Below are the code and all the weights of a small trained network. Each question names an input and a class and asks about switching units off, where a switched-off unit gives its printed mean instead of its output.

import numpy as np


def w(rows, s, z=0):
    codes = np.array(rows[::2]) - 128.0
    scale = np.full(codes.shape[1], s)
    scale[-1] = z or s
    return codes * scale


def f(y):
    return np.maximum(y, 0)


def log_softmax(a):
    a = a - a.max(-1, keepdims=True)
    return a - np.log(np.exp(a).sum(-1, keepdims=True))


def net(x, mask):
    res = np.array(x, float).reshape(1, 6) / 4 @ E
    y = f(res @ A[0][:, :-1].T + A[0][:, -1])
    res = res + np.where(mask, y, B[0][:, -1]) @ B[0][:, :-1]
    return log_softmax(res[-1] @ U[:, :-1].T + U[:, -1])


A, B = {}, {}
E = w([
[135,122,241,209,139,249,181],'x0',
[179,245,104,84,49,142,227],'x1',
[226,63,205,30,151,97,167],'x2',
[67,181,175,163,233,28,200],'x3',
[89,178,118,24,226,203,98],'x4',
[255,158,65,194,218,132,112],'x5',
],0.0074)
A[0] = w([
[164,62,112,114,56,206,79,66],'neuron 0',
[168,106,108,115,78,180,79,73],'neuron 1',
[158,71,108,202,71,66,151,130],'neuron 2',
[80,24,144,166,205,123,38,118],'neuron 3',
[189,157,155,186,160,173,115,107],'neuron 4',
[215,130,72,165,190,125,116,64],'neuron 5',
[54,124,162,99,122,88,168,111],'neuron 6',
[40,187,47,213,123,145,75,79],'neuron 7',
[68,127,125,70,86,76,118,115],'neuron 8',
[156,119,91,106,59,207,129,98],'neuron 9',
[169,77,203,99,143,157,182,91],'neuron 10',
[113,168,146,79,168,193,105,55],'neuron 11',
[172,76,169,227,33,78,143,162],'neuron 12',
[100,122,225,172,107,216,167,39],'neuron 13',
[190,178,76,138,116,152,186,116],'neuron 14',
[198,128,79,172,161,130,111,171],'neuron 15',
[171,97,124,55,138,54,117,90],'neuron 16',
[108,137,77,55,181,148,110,68],'neuron 17',
[164,145,202,206,145,231,164,40],'neuron 18',
[80,163,159,147,220,89,192,136],'neuron 19',
[190,161,91,165,202,134,113,135],'neuron 20',
[188,104,180,56,158,103,157,103],'neuron 21',
[81,41,145,163,168,126,21,43],'neuron 22',
[118,151,91,59,170,126,94,74],'neuron 23',
[128,58,137,165,184,123,71,42],'neuron 24',
[93,151,159,159,176,31,208,144],'neuron 25',
[59,90,170,98,67,99,117,37],'neuron 26',
[118,125,143,156,140,66,169,69],'neuron 27',
[226,78,193,48,147,88,166,170],'neuron 28',
[139,139,83,117,102,32,114,86],'neuron 29',
[53,79,184,124,90,194,188,131],'neuron 30',
[176,254,109,81,59,154,220,125],'neuron 31',
[83,153,122,204,130,193,134,84],'neuron 32',
[103,171,138,72,200,197,106,81],'neuron 33',
[147,107,81,82,102,111,77,94],'neuron 34',
[38,86,162,73,74,148,116,78],'neuron 35',
[109,217,99,157,76,154,137,99],'neuron 36',
[94,153,40,88,126,51,91,56],'neuron 37',
[141,90,92,112,110,174,104,149],'neuron 38',
[118,156,162,107,183,219,120,109],'neuron 39',
[132,205,118,102,109,114,206,30],'neuron 40',
[77,178,53,155,120,123,93,88],'neuron 41',
[169,72,84,117,55,198,84,128],'neuron 42',
[183,138,88,145,183,109,138,5],'neuron 43',
[96,164,149,87,67,126,159,134],'neuron 44',
],0.0092,0.0031)
B[0] = w([
[136,195,162,181,214,198,220,212],'neuron 0',
[129,151,160,150,188,150,187,186],'neuron 1',
[19,135,114,53,63,117,177,210],'neuron 2',
[173,163,237,98,124,46,70,229],'neuron 3',
[142,125,39,103,145,85,96,178],'neuron 4',
[129,193,29,52,132,145,82,187],'neuron 5',
[168,190,64,108,161,166,123,184],'neuron 6',
[151,122,164,189,49,246,94,208],'neuron 7',
[200,143,34,113,172,128,96,189],'neuron 8',
[146,177,192,164,194,158,184,197],'neuron 9',
[157,77,110,207,49,189,77,192],'neuron 10',
[40,106,138,93,78,116,198,171],'neuron 11',
[4,120,127,17,41,113,215,245],'neuron 12',
[181,27,28,196,136,44,144,209],'neuron 13',
[157,161,175,74,149,53,68,190],'neuron 14',
[128,182,55,60,120,122,112,189],'neuron 15',
[164,60,128,223,75,193,120,194],'neuron 16',
[20,79,123,103,75,105,181,183],'neuron 17',
[178,42,43,173,142,42,159,212],'neuron 18',
[167,196,160,188,200,198,213,208],'neuron 19',
[130,179,60,78,137,158,102,190],'neuron 20',
[147,124,147,170,55,203,80,193],'neuron 21',
[174,131,239,96,126,46,94,209],'neuron 22',
[72,94,115,123,94,89,199,181],'neuron 23',
[161,161,195,89,141,59,86,182],'neuron 24',
[105,193,178,156,212,200,210,215],'neuron 25',
[149,215,37,53,130,137,79,186],'neuron 26',
[91,155,141,133,174,174,195,165],'neuron 27',
[149,119,146,177,43,228,70,232],'neuron 28',
[130,27,92,180,136,74,179,187],'neuron 29',
[176,161,34,90,186,95,81,209],'neuron 30',
[159,127,240,97,130,2,72,246],'neuron 31',
[171,76,123,175,52,178,84,180],'neuron 32',
[25,105,148,67,45,119,216,190],'neuron 33',
[153,77,110,202,177,96,189,185],'neuron 34',
[159,181,41,83,128,146,96,199],'neuron 35',
[155,124,194,154,70,168,78,183],'neuron 36',
[177,9,85,242,151,71,170,204],'neuron 37',
[144,189,152,147,183,135,149,177],'neuron 38',
[59,89,91,101,67,77,198,180],'neuron 39',
[175,133,234,129,142,71,89,180],'neuron 40',
[142,105,133,171,66,187,88,181],'neuron 41',
[130,190,166,144,212,159,211,218],'neuron 42',
[160,168,44,88,152,143,90,161],'neuron 43',
[170,173,94,72,143,94,58,186],'neuron 44',
],0.0077,0.011)
U = w([
[135,192,178,167,247,188,209,79],'0',
[168,143,237,86,137,37,44,134],'1',
[168,33,50,189,150,70,150,185],'2',
[152,198,21,45,160,152,53,46],'3',
[16,107,141,55,47,122,207,78],'4',
[155,103,161,195,45,235,52,2],'5',
],0.013,0.0036)

Each question gives the input, the list of numbers given to net, and the class t.
The units are the neurons (one row each of A and B). Each row of codes is followed by its name. A weight is (code - 128) times the scale printed after its matrix; where a second scale follows, it is the last column's (A, B and U).
mask holds one flag per neuron, in row order. A switched-off neuron (its flag False) gives its mean, the last column of its row in B, instead of its output. The means were averaged over made-up inputs and are rounded, as every weight is.
A unit's drop is (log p(t) with every unit on - log p(t) with that unit switched off) / (log p(t) with every unit on - log p(t) with every unit switched off).
The circuit of an input: a set's keep is (log p(t) with only the set's units on - log p(t) with every unit switched off) / (log p(t) with every unit on - log p(t) with every unit switched off). Starting from the 12 units with the biggest drops (on a tie, the unit counted first), units are removed one at a time, each time the one whose removal leaves the highest keep (on an exact tie, the one counted first), for as long as the keep stays at least 0.8.
circuit, biggest first: the units of the circuit, biggest drop first
unit that matters most: the unit with the biggest drop
top k neurons: the k neurons with the biggest drops, biggest first
drop when u is switched off: that unit's drop, to one decimal
input [-2,6,6,-8,-8,-5], class 0: unit that matters most -> neuron 0
input [5,-1,5,2,1,-6], class 3: circuit, biggest first -> [neuron 30; neuron 35]
input [4,3,-7,-7,4,7], class 0: top 4 neurons -> [neuron 9; neuron 42; neuron 0; neuron 1]
input [-3,2,-8,3,-7,-2], class 5: top 2 neurons -> [neuron 7; neuron 41]
input [5,1,5,-3,-6,6], class 3: top 2 neurons -> [neuron 5; neuron 4]
input [4,-5,-5,-7,0,7], class 0: top 4 neurons -> [neuron 0; neuron 42; neuron 1; neuron 9]
input [8,7,-4,5,-8,-8], class 2: top 3 neurons -> [neuron 13; neuron 18; neuron 30]
input [-1,-8,-5,-1,-8,-5], class 1: top 2 neurons -> [neuron 3; neuron 22]
input [-3,5,8,-2,0,-7], class 5: top 4 neurons -> [neuron 28; neuron 16; neuron 21; neuron 10]
input [3,-2,1,4,-8,-8], class 3: circuit, biggest first -> [neuron 30; neuron 26]
input [-1,-3,-6,1,-6,0], class 4: top 3 neurons -> [neuron 12; neuron 2; neuron 28]
input [7,-6,2,-6,-2,-7], class 2: top 2 neurons -> [neuron 13; neuron 18]
input [-7,-3,-8,-6,-6,3], class 5: top 2 neurons -> [neuron 7; neuron 41]
input [-7,8,-5,-4,-5,5], class 1: circuit, biggest first -> [neuron 31]
input [6,6,2,-4,-1,-7], class 3: top 2 neurons -> [neuron 30; neuron 35]
input [-3,-4,7,3,0,6], class 5: top 2 neurons -> [neuron 28; neuron 16]
input [-6,-2,0,1,-6,-7], class 3: top 2 neurons -> [neuron 26; neuron 8]
input [0,4,2,3,4,-4], class 1: top 3 neurons -> [neuron 31; neuron 12; neuron 40]
input [-6,-5,0,-2,3,5], class 2: top 3 neurons -> [neuron 37; neuron 31; neuron 34]
input [8,-1,-4,-4,-3,6], class 2: circuit, biggest first -> [neuron 18]
input [6,-4,1,0,-6,-4], class 2: drop when neuron 18 is switched off -> 1.8
input [-2,7,3,3,5,4], class 1: drop when neuron 31 is switched off -> 0.2
input [6,6,6,3,5,4], class 1: drop when neuron 37 is switched off -> 0.2
input [-6,-8,-7,-7,4,0], class 1: drop when neuron 22 is switched off -> 1.2
